Below are the code and all the weights of a small trained network. Each question names an input and a class and asks about switching units off, where a switched-off unit gives its printed mean instead of its output.

import numpy as np


def w(rows, s, z=0):
    codes = np.array(rows[::2]) - 128.0
    scale = np.full(codes.shape[1], s)
    scale[-1] = z or s
    return codes * scale


def norm(h):
    return h / np.sqrt((h * h).mean(-1, keepdims=True) + 1e-5)


def f(y):
    return np.maximum(y, 0)


def log_softmax(a):
    a = a - a.max(-1, keepdims=True)
    return a - np.log(np.exp(a).sum(-1, keepdims=True))


def net(x, mask):
    res = np.array(x, float).reshape(1, 4) / 4 @ E
    u = 0
    for l in range(2):
        y = f(norm(res) @ A[l][:, :-1].T + A[l][:, -1])
        res = res + np.where(mask[u : u + 7], y, B[l][:, -1]) @ B[l][:, :-1]
        u += 7
    return log_softmax(norm(res)[-1] @ U[:, :-1].T + U[:, -1])


A, B = {}, {}
E = w([
[11,183,148,41,79,81,134,139,42,109,32],'x0',
[153,102,21,133,49,137,2,176,168,163,82],'x1',
[177,94,164,102,151,117,153,189,104,226,78],'x2',
[135,125,138,74,60,240,104,79,28,200,220],'x3',
],0.0036)
A[0] = w([
[221,126,134,220,150,152,153,52,152,150,215,51],'L0N1',
[79,202,112,177,118,148,132,27,182,26,205,45],'L0N2',
[214,83,153,72,123,91,134,160,130,225,77,13],'L0N3',
[176,92,160,136,49,169,172,72,84,158,233,59],'L0N4',
[50,171,97,108,97,138,91,60,172,39,233,2],'L0N5',
[178,77,233,75,189,128,186,234,101,254,112,23],'L0N6',
[64,162,233,149,231,169,221,59,110,123,185,37],'L0N7',
],0.0043,0.0039)
B[0] = w([
[48,100,209,150,80,152,160,187,164,130,164,215],'L0N1',
[166,88,71,186,162,179,187,127,70,149,42,218],'L0N2',
[93,126,72,183,139,217,142,68,93,32,121,171],'L0N3',
[113,181,85,58,240,95,94,130,154,167,134,213],'L0N4',
[105,105,72,212,144,199,154,86,49,150,27,189],'L0N5',
[119,106,43,240,142,191,161,60,69,71,60,216],'L0N6',
[253,81,152,37,32,21,96,141,87,27,135,253],'L0N7',
],0.005,0.0043)
A[1] = w([
[36,174,176,31,28,84,176,124,123,129,116,5],'L1N1',
[206,47,140,155,170,181,176,183,245,115,246,86],'L1N2',
[140,101,18,139,16,150,13,169,177,152,90,74],'L1N3',
[89,174,144,13,96,203,70,88,31,190,187,127],'L1N4',
[1,192,148,75,60,101,174,129,54,110,42,99],'L1N5',
[157,144,153,130,173,30,199,111,152,98,136,113],'L1N6',
[104,160,126,171,224,18,159,162,245,55,59,72],'L1N7',
],0.0041,0.0025)
B[1] = w([
[122,94,196,186,108,149,66,169,186,126,137,174],'L1N1',
[24,168,180,157,63,110,57,174,138,145,52,224],'L1N2',
[208,104,253,71,116,66,253,96,24,22,173,253],'L1N3',
[133,181,45,100,212,44,141,126,234,145,97,235],'L1N4',
[118,86,177,236,106,193,95,169,194,159,193,251],'L1N5',
[162,140,111,61,77,140,87,144,94,153,174,197],'L1N6',
[121,174,49,42,177,176,110,66,120,223,187,232],'L1N7',
],0.0055,0.0043)
U = w([
[241,105,216,37,59,48,176,128,65,23,155,151],'0',
[116,92,36,253,155,224,189,80,42,109,30,255],'1',
[24,127,229,230,65,155,54,214,214,174,143,56],'2',
[119,221,24,2,218,109,108,100,183,228,159,31],'3',
],0.0074,0.0014)

Each question gives the input, the list of numbers given to net, and the class t.
The units are the neurons (one row each of A and B). Each row of codes is followed by its name. A weight is (code - 128) times the scale printed after its matrix; where a second scale follows, it is the last column's (A, B and U).
mask holds one flag per neuron, layer by layer. A switched-off neuron (its flag False) gives its mean, the last column of its row in B, instead of its output. The means were averaged over made-up inputs and are rounded, as every weight is.
A unit's drop is (log p(t) with every unit on - log p(t) with that unit switched off) / (log p(t) with every unit on - log p(t) with every unit switched off).
The circuit of an input: a set's keep is (log p(t) with only the set's units on - log p(t) with every unit switched off) / (log p(t) with every unit on - log p(t) with every unit switched off). Starting from the 12 units with the biggest drops (on a tie, the unit counted first), units are removed one at a time, each time the one whose removal leaves the highest keep (on an exact tie, the one counted first), for as long as the keep stays at least 0.8.
circuit, biggest first: the units of the circuit, biggest drop first
unit that matters most: the unit with the biggest drop
top k neurons: the k neurons with the biggest drops, biggest first
top k neurons in layer l: the k neurons of layer l with the biggest drops, biggest first
drop of u: that unit's drop, to one decimal
input [6,-5,-8,-6], class 1: unit that matters most -> L0N2
input [2,4,1,7], class 3: top 2 neurons -> L1N4; L0N7
input [4,-3,1,3], class 2: top 2 neurons -> L1N5; L1N3
input [-7,-6,-4,-4], class 2: top 2 neurons -> L0N1; L1N2
input [-2,7,-6,7], class 0: top 3 neurons -> L1N3; L1N7; L0N6
input [0,-1,3,-4], class 3: top 3 neurons -> L1N7; L0N5; L0N2
input [2,6,-5,-3], class 0: top 2 neurons -> L1N3; L0N6
input [6,-2,6,-1], class 1: top 2 neurons in layer 0 -> L0N6; L0N1
input [-8,8,-5,8], class 0: top 2 neurons -> L1N3; L1N5
input [-1,-5,2,7], class 3: top 2 neurons -> L0N4; L1N4
input [-5,4,-4,-4], class 2: circuit, biggest first -> L1N2; L0N6
input [7,7,-4,5], class 0: top 2 neurons -> L1N3; L0N1
input [2,1,3,-4], class 3: top 2 neurons -> L1N7; L0N5
input [1,0,-1,1], class 1: unit that matters most -> L0N5
input [-6,7,0,-7], class 0: top 2 neurons -> L1N3; L0N4
input [-8,-7,-2,-4], class 2: top 3 neurons -> L1N2; L0N1; L1N3
input [-7,-6,6,5], class 2: top 4 neurons -> L0N1; L1N2; L1N3; L0N2
input [4,2,0,2], class 2: top 2 neurons -> L1N5; L0N7
input [8,6,-5,-4], class 2: top 2 neurons -> L1N5; L0N7
input [-5,-7,5,8], class 3: circuit, biggest first -> L0N4
input [8,-3,-8,3], class 1: top 3 neurons in layer 0 -> L0N5; L0N2; L0N1
input [-6,-5,7,-3], class 1: top 2 neurons in layer 1 -> L1N3; L1N5
input [-2,0,-7,-8], class 3: top 2 neurons in layer 0 -> L0N6; L0N3
input [-7,2,1,4], class 2: drop of L1N2 -> 0.2
input [8,-6,-4,1], class 2: drop of L1N5 -> 1.1
input [-2,-2,6,-5], class 1: drop of L0N6 -> 2.9
input [-1,-2,5,2], class 1: unit that matters most -> L0N6
input [-2,4,-3,-1], class 0: drop of L1N3 -> 1.6
